Below are the code and all the weights of a small trained network. Each question names an input and a target symbol and asks about switching units off, where a switched-off unit gives its printed mean instead of its output.

import numpy as np


def w(rows, s, z=0):
    codes = np.array(rows[::2]) - 128.0
    scale = np.full(codes.shape[1], s)
    scale[-1] = z or s
    return codes * scale


def norm(h):
    return h / np.sqrt((h * h).mean(-1, keepdims=True) + 1e-5)


def f(y):
    return np.maximum(y, 0)


def softmax(a):
    e = np.exp(a - a.max(-1, keepdims=True))
    return e / e.sum(-1, keepdims=True)


def log_softmax(a):
    a = a - a.max(-1, keepdims=True)
    return a - np.log(np.exp(a).sum(-1, keepdims=True))


def net(x, mask):
    ids = ['ΘΛΦΨαβγεηπτ'.index(c) for c in x.split()]
    T = len(ids)
    res = E[ids] + P[:T]
    r = norm(res)
    for j in range(3):
        rows = slice(4 * j, 4 * j + 4)
        q, k, v = (r @ M[0][rows].T for M in (Q, K, V))
        z = softmax(np.where(np.tri(T) > 0, q @ k.T / 4**0.5, -1e9)) @ v
        o = O[0][rows]
        res = res + np.where(mask[j], z, o[:, -1]) @ o[:, :-1]
    y = f(norm(res) @ A[0][:, :-1].T + A[0][:, -1])
    res = res + np.where(mask[3:11], y, B[0][:, -1]) @ B[0][:, :-1]
    return log_softmax(norm(res)[-1] @ U[:, :-1].T + U[:, -1])


Q, K, V, O, A, B = {}, {}, {}, {}, {}, {}
E = w([
[106,148,183,102],'Θ',
[120,138,205,124],'Λ',
[126,118,205,136],'Φ',
[176,177,120,227],'Ψ',
[185,146,104,219],'α',
[101,121,142,138],'β',
[198,173,125,217],'γ',
[152,79,129,71],'ε',
[69,44,255,180],'η',
[101,147,130,102],'π',
[240,12,72,147],'τ',
],0.0084)
P = w([
[214,139,122,22],'0',
[123,9,101,254],'1',
[115,40,103,234],'2',
[115,103,92,176],'3',
[140,84,111,136],'4',
[68,142,84,121],'5',
[58,135,93,132],'6',
[50,120,88,124],'7',
[42,137,96,114],'8',
[38,127,99,113],'9',
[41,137,115,98],'10',
[38,153,120,92],'11',
],0.0031)
Q[0] = w([
[163,66,70,22],'head 1',
[229,96,78,150],'head 1',
[132,117,239,83],'head 1',
[128,115,131,112],'head 1',
[148,254,162,158],'head 2',
[76,221,117,168],'head 2',
[153,205,77,154],'head 2',
[174,189,81,180],'head 2',
[92,211,48,191],'head 3',
[63,57,231,179],'head 3',
[169,68,175,35],'head 3',
[75,53,29,170],'head 3',
],0.0067)
K[0] = w([
[111,110,163,59],'head 1',
[218,69,178,78],'head 1',
[52,144,106,77],'head 1',
[68,174,151,100],'head 1',
[100,176,186,140],'head 2',
[87,141,214,131],'head 2',
[195,238,155,159],'head 2',
[97,215,86,172],'head 2',
[157,219,184,134],'head 3',
[109,164,65,96],'head 3',
[90,2,70,133],'head 3',
[184,159,148,78],'head 3',
],0.008)
V[0] = w([
[100,115,104,32],'head 1',
[126,99,91,148],'head 1',
[70,81,168,64],'head 1',
[147,125,110,143],'head 1',
[126,57,179,63],'head 2',
[119,253,168,108],'head 2',
[91,76,151,75],'head 2',
[60,159,144,152],'head 2',
[205,68,76,162],'head 3',
[162,131,40,123],'head 3',
[120,89,169,194],'head 3',
[78,110,94,55],'head 3',
],0.006)
O[0] = w([
[126,97,121,253,41],'head 1',
[159,125,151,111,123],'head 1',
[79,215,148,207,178],'head 1',
[122,112,98,46,112],'head 1',
[109,215,93,103,250],'head 2',
[136,25,106,146,22],'head 2',
[105,149,103,68,195],'head 2',
[149,99,93,96,139],'head 2',
[71,185,205,110,125],'head 3',
[178,227,187,48,18],'head 3',
[52,160,35,151,231],'head 3',
[211,239,185,166,71],'head 3',
],0.0042,0.0017)
A[0] = w([
[92,89,153,151,8],'neuron 1',
[191,43,4,222,200],'neuron 2',
[78,194,82,193,223],'neuron 3',
[102,166,30,102,247],'neuron 4',
[239,150,98,90,174],'neuron 5',
[64,52,157,2,164],'neuron 6',
[68,89,130,127,140],'neuron 7',
[122,171,186,104,178],'neuron 8',
],0.0054,0.0013)
B[0] = w([
[74,159,125,182,144],'neuron 1',
[137,122,148,12,253],'neuron 2',
[202,57,115,174,220],'neuron 3',
[132,120,228,190,197],'neuron 4',
[2,67,102,175,163],'neuron 5',
[189,211,47,228,187],'neuron 6',
[101,130,18,77,176],'neuron 7',
[154,84,171,152,171],'neuron 8',
],0.0048,0.005)
U = w([
[254,52,84,114,224],'Θ',
[82,68,83,75,236],'Λ',
[98,124,89,132,1],'Φ',
[137,170,72,121,54],'Ψ',
[141,177,78,124,59],'α',
[175,152,102,166,89],'β',
[130,171,69,130,70],'γ',
[177,192,143,128,185],'ε',
[50,119,123,152,81],'η',
[151,109,163,213,144],'π',
[81,177,165,131,154],'τ',
],0.0085,0.0024)

Each question gives the input, a string of symbols that net reads in full, and the target symbol t.
The units are the heads (4 rows each of Q, K, V and O) and the neurons (one row each of A and B). Each row of codes is followed by its name. A weight is (code - 128) times the scale printed after its matrix; where a second scale follows, it is the last column's (O, A, B and U).
mask holds one flag per unit, heads first, then neurons. A switched-off unit (its flag False) gives its mean, the last column of its rows in O or B, instead of its output. The means were averaged over made-up inputs and are rounded, as every weight is.
A unit's drop is (log p(t) with every unit on - log p(t) with that unit switched off) / (log p(t) with every unit on - log p(t) with every unit switched off).
The circuit of an input: a set's keep is (log p(t) with only the set's units on - log p(t) with every unit switched off) / (log p(t) with every unit on - log p(t) with every unit switched off). Starting from all 11 units, units are removed one at a time, each time the one whose removal leaves the highest keep (on an exact tie, the one counted first), for as long as the keep stays at least 0.8.
circuit, biggest first: the units of the circuit, biggest drop first
unit that matters most: the unit with the biggest drop
top k neurons: the k neurons with the biggest drops, biggest first
drop of u: that unit's drop, to one decimal
input Λ τ ε Ψ π π Λ, target π: circuit, biggest first -> [head 1; neuron 3]
input π π α β, target π: circuit, biggest first -> [head 3; neuron 2]
input π γ π τ α π Λ, target π: top 2 neurons -> [neuron 2; neuron 8]
input γ π Ψ τ Ψ, target Λ: circuit, biggest first -> [head 1; head 3; neuron 5]
input α π Λ π η ε, target π: circuit, biggest first -> [head 1; neuron 4; head 3]
input Λ β π α π Θ Θ, target π: unit that matters most -> head 1
input α τ ε π γ Λ γ, target Λ: circuit, biggest first -> [head 1; neuron 5; neuron 6]
input π Ψ Θ π π π Ψ π Λ π β, target Θ: circuit, biggest first -> [head 3; head 2]
input π Λ β β, target π: top 3 neurons -> [neuron 2; neuron 5; neuron 8]
input τ ε η τ, target Λ: top 3 neurons -> [neuron 5; neuron 2; neuron 3]
input π Φ π, target π: top 3 neurons -> [neuron 2; neuron 5; neuron 6]
input Φ π π γ, target Θ: top 2 neurons -> [neuron 2; neuron 7]
input α β π π Λ η τ π Ψ, target Θ: drop of neuron 5 -> 0.0
input π Λ Ψ π Λ ε, target π: drop of head 1 -> 0.6
input ε τ Ψ Φ π β Θ, target π: drop of head 3 -> 0.2
input π π β τ Ψ β Θ τ, target Λ: unit that matters most -> neuron 5
